Here is a tiny trained network, its code and every weight. The questions are about switching its units off for an input and a class, where a switched-off unit gives its printed mean instead of its output.

import numpy as np


def w(rows, s, z=0):
    codes = np.array(rows[::2]) - 128.0
    scale = np.full(codes.shape[1], s)
    scale[-1] = z or s
    return codes * scale


def norm(h):
    return h / np.sqrt((h * h).mean(-1, keepdims=True) + 1e-5)


def f(y):
    return y / 2 * (1 + np.tanh(0.7978845608 * (y + 0.044715 * y**3)))


def log_softmax(a):
    a = a - a.max(-1, keepdims=True)
    return a - np.log(np.exp(a).sum(-1, keepdims=True))


def net(x, mask):
    res = np.array(x, float).reshape(1, 3) / 4 @ E
    u = 0
    for l in range(2):
        y = f(norm(res) @ A[l][:, :-1].T + A[l][:, -1])
        res = res + np.where(mask[u : u + 4], y, B[l][:, -1]) @ B[l][:, :-1]
        u += 4
    return log_softmax(norm(res)[-1] @ U[:, :-1].T + U[:, -1])


A, B = {}, {}
E = w([
[73,51,175,255,132,164,127,103,227],'x0',
[240,131,128,114,110,197,141,170,147],'x1',
[204,124,197,184,93,155,143,211,201],'x2',
],0.0052)
A[0] = w([
[80,152,101,79,132,96,166,61,95,33],'L0N1',
[43,136,58,42,203,73,102,92,73,1],'L0N2',
[182,126,220,155,41,196,106,212,228,152],'L0N3',
[157,84,145,134,156,191,183,2,111,147],'L0N4',
],0.0057,0.002)
B[0] = w([
[80,139,84,148,27,133,122,114,136,183],'L0N1',
[24,173,106,93,97,96,45,108,172,244],'L0N2',
[84,95,182,166,127,138,167,111,208,253],'L0N3',
[254,116,97,117,62,83,147,126,135,158],'L0N4',
],0.0089,0.0065)
A[1] = w([
[149,253,194,94,173,87,159,145,31,200],'L1N1',
[69,103,137,130,170,199,174,111,81,5],'L1N2',
[5,51,181,239,180,182,132,84,230,232],'L1N3',
[159,109,62,24,73,210,193,98,170,206],'L1N4',
],0.0047,0.0027)
B[1] = w([
[192,92,72,182,100,137,138,128,53,141],'L1N1',
[88,174,89,66,112,81,2,96,102,114],'L1N2',
[124,118,190,158,159,174,179,175,154,254],'L1N3',
[116,59,201,194,150,119,192,187,52,157],'L1N4',
],0.0076,0.0094)
U = w([
[168,158,100,78,189,213,77,82,133,3],'0',
[29,197,2,50,9,63,43,37,107,202],'1',
[60,50,226,214,167,228,223,196,238,249],'2',
[233,86,38,122,64,161,185,178,15,193],'3',
],0.0055,0.0033)

Each question gives the input, the list of numbers given to net, and the class t.
The units are the neurons (one row each of A and B). Each row of codes is followed by its name. A weight is (code - 128) times the scale printed after its matrix; where a second scale follows, it is the last column's (A, B and U).
mask holds one flag per neuron, layer by layer. A switched-off neuron (its flag False) gives its mean, the last column of its row in B, instead of its output. The means were averaged over made-up inputs and are rounded, as every weight is.
A unit's drop is (log p(t) with every unit on - log p(t) with that unit switched off) / (log p(t) with every unit on - log p(t) with every unit switched off).
The circuit of an input: a set's keep is (log p(t) with only the set's units on - log p(t) with every unit switched off) / (log p(t) with every unit on - log p(t) with every unit switched off). Starting from all 8 units, units are removed one at a time, each time the one whose removal leaves the highest keep (on an exact tie, the one counted first), for as long as the keep stays at least 0.8.
units of the circuit, in order: the units of the circuit, biggest drop first
top k neurons: the k neurons with the biggest drops, biggest first
drop of u: that unit's drop, to one decimal
input [-2,7,-6], class 3: units of the circuit, in order : L0N3
input [6,6,-6], class 3: units of the circuit, in order : L0N4, L0N3
input [-8,-3,5], class 3: top 2 neurons : L0N2, L1N1
input [-5,2,-1], class 3: top 3 neurons : L0N3, L1N1, L1N4
input [-7,1,1], class 3: top 2 neurons : L1N1, L0N2
input [-1,7,-4], class 3: top 2 neurons : L0N3, L1N3
input [7,4,-8], class 3: top 2 neurons : L0N4, L0N3
input [8,-5,-8], class 1: top 4 neurons : L0N3, L1N4, L0N2, L0N4
input [-4,7,-2], class 3: top 2 neurons : L0N3, L1N3
input [-3,3,-4], class 1: drop of L0N2 : 0.1
input [4,-3,-7], class 1: drop of L0N3 : 0.2
input [-1,8,-4], class 3: drop of L0N3 : 0.2
